Below are the code and all the weights of a small trained network. Each question names an input and a class and asks about switching units off, where a switched-off unit gives its printed mean instead of its output.

import numpy as np


def w(rows, s, z=0):
    codes = np.array(rows[::2]) - 128.0
    scale = np.full(codes.shape[1], s)
    scale[-1] = z or s
    return codes * scale


def norm(h):
    return h / np.sqrt((h * h).mean(-1, keepdims=True) + 1e-5)


def f(y):
    return y / 2 * (1 + np.tanh(0.7978845608 * (y + 0.044715 * y**3)))


def log_softmax(a):
    a = a - a.max(-1, keepdims=True)
    return a - np.log(np.exp(a).sum(-1, keepdims=True))


def net(x, mask):
    res = np.array(x, float).reshape(1, 4) / 4 @ E
    u = 0
    for l in range(4):
        y = f(norm(res) @ A[l][:, :-1].T + A[l][:, -1])
        res = res + np.where(mask[u : u + 4], y, B[l][:, -1]) @ B[l][:, :-1]
        u += 4
    return log_softmax(norm(res)[-1] @ U[:, :-1].T + U[:, -1])


A, B = {}, {}
E = w([
[85,79,253,96,119,133,94,45,178],'x0',
[211,176,100,60,43,79,175,117,137],'x1',
[100,123,74,29,113,152,117,138,252],'x2',
[101,122,185,134,53,174,148,39,40],'x3',
],0.0057)
A[0] = w([
[40,110,61,228,135,174,154,143,66,203],'L0N1',
[125,115,26,131,90,213,146,132,172,106],'L0N2',
[130,127,125,133,181,254,181,148,70,95],'L0N3',
[118,43,36,9,164,174,137,51,156,3],'L0N4',
],0.0052,0.0017)
B[0] = w([
[162,106,197,65,106,148,48,137,133,252],'L0N1',
[45,255,32,136,171,173,163,155,185,201],'L0N2',
[109,152,107,106,126,168,100,124,173,169],'L0N3',
[148,180,159,134,66,190,70,85,166,206],'L0N4',
],0.0068,0.0032)
A[1] = w([
[63,140,129,158,85,88,71,161,190,1],'L1N1',
[124,203,93,112,176,134,193,255,95,138],'L1N2',
[120,84,52,116,136,10,68,239,157,102],'L1N3',
[154,75,166,122,183,73,158,137,179,49],'L1N4',
],0.0045,0.00097)
B[1] = w([
[254,137,53,149,218,150,171,72,112,155],'L1N1',
[93,79,154,129,77,173,239,191,58,255],'L1N2',
[69,195,120,118,112,88,170,98,140,237],'L1N3',
[115,130,107,209,148,138,149,171,203,134],'L1N4',
],0.0084,0.0023)
A[2] = w([
[116,130,146,155,179,195,186,130,1,89],'L2N1',
[77,166,107,98,156,180,93,48,146,217],'L2N2',
[20,125,169,133,162,132,125,156,24,3],'L2N3',
[182,87,42,152,89,68,124,118,2,20],'L2N4',
],0.0054,0.00076)
B[2] = w([
[142,94,243,1,85,121,75,123,207,240],'L2N1',
[107,86,117,184,108,126,27,90,97,253],'L2N2',
[86,151,83,117,111,133,91,93,160,224],'L2N3',
[164,71,132,153,167,61,80,109,117,200],'L2N4',
],0.0076,0.0026)
A[3] = w([
[13,52,221,90,179,171,97,3,106,106],'L3N1',
[79,182,92,61,201,151,90,194,115,104],'L3N2',
[82,15,170,215,187,141,31,164,97,179],'L3N3',
[229,101,131,197,170,108,109,53,185,4],'L3N4',
],0.005,0.0011)
B[3] = w([
[172,85,171,50,90,140,178,255,141,253],'L3N1',
[175,172,35,155,82,107,167,118,91,165],'L3N2',
[100,83,216,50,39,105,170,154,67,212],'L3N3',
[190,130,87,231,181,119,86,140,166,138],'L3N4',
],0.008,0.0061)
U = w([
[119,32,226,59,2,146,97,168,95,240],'0',
[173,83,143,215,216,114,71,105,213,50],'1',
[67,188,50,152,98,131,229,180,115,180],'2',
[122,100,170,206,134,105,121,98,118,2],'3',
[178,108,148,171,120,24,133,55,62,65],'4',
[109,194,57,143,71,208,43,57,173,123],'5',
],0.0077,0.0028)

Each question gives the input, the list of numbers given to net, and the class t.
The units are the neurons (one row each of A and B). Each row of codes is followed by its name. A weight is (code - 128) times the scale printed after its matrix; where a second scale follows, it is the last column's (A, B and U).
mask holds one flag per neuron, layer by layer. A switched-off neuron (its flag False) gives its mean, the last column of its row in B, instead of its output. The means were averaged over made-up inputs and are rounded, as every weight is.
A unit's drop is (log p(t) with every unit on - log p(t) with that unit switched off) / (log p(t) with every unit on - log p(t) with every unit switched off).
The circuit of an input: a set's keep is (log p(t) with only the set's units on - log p(t) with every unit switched off) / (log p(t) with every unit on - log p(t) with every unit switched off). Starting from the 12 units with the biggest drops (on a tie, the unit counted first), units are removed one at a time, each time the one whose removal leaves the highest keep (on an exact tie, the one counted first), for as long as the keep stays at least 0.8.
units of the circuit, in order: the units of the circuit, biggest drop first
most important unit: the unit with the biggest drop
k most important neurons: the k neurons with the biggest drops, biggest first
k most important neurons of layer l: the k neurons of layer l with the biggest drops, biggest first
drop of u: that unit's drop, to one decimal
input [-5,0,5,0], class 2: most important unit -> L1N2
input [-3,0,7,-1], class 5: 2 most important neurons -> (L0N4; L3N1)
input [2,8,7,-4], class 5: units of the circuit, in order -> (L3N1; L3N3)
input [-6,8,5,8], class 2: 2 most important neurons of layer 3 -> (L3N3; L3N1)
input [-2,5,-6,2], class 4: 4 most important neurons -> (L2N4; L0N2; L3N1; L1N2)
input [3,6,-3,-4], class 4: 2 most important neurons -> (L0N2; L3N1)
input [2,6,7,2], class 5: 2 most important neurons -> (L3N1; L3N3)
input [-4,8,-4,-1], class 4: units of the circuit, in order -> (L2N4; L3N1)
input [4,4,2,-8], class 1: 3 most important neurons of layer 3 -> (L3N3; L3N1; L3N4)
input [1,-6,-1,-8], class 2: units of the circuit, in order -> (L1N3; L3N2)
input [2,6,-3,-4], class 4: 3 most important neurons -> (L0N2; L3N1; L0N3)
input [1,8,-2,-3], class 4: units of the circuit, in order -> (L0N2; L3N1; L3N3)
input [4,6,-3,-7], class 2: 2 most important neurons -> (L1N3; L0N4)
input [-5,-4,4,1], class 5: units of the circuit, in order -> (L3N1)
input [4,-2,-6,-7], class 3: 3 most important neurons -> (L1N4; L3N1; L1N2)
input [8,7,6,-5], class 5: 2 most important neurons of layer 3 -> (L3N1; L3N3)
input [0,6,-7,-2], class 4: 2 most important neurons of layer 2 -> (L2N4; L2N2)
input [4,0,-2,-6], class 1: 2 most important neurons -> (L0N2; L1N2)
input [-2,0,4,0], class 5: 2 most important neurons -> (L0N4; L3N1)
input [3,6,1,-6], class 2: most important unit -> L0N1
input [0,4,4,5], class 5: 2 most important neurons of layer 3 -> (L3N3; L3N1)
input [-1,6,-1,7], class 4: 2 most important neurons of layer 0 -> (L0N1; L0N2)
input [3,-4,6,-7], class 5: drop of L1N3 -> 0.1
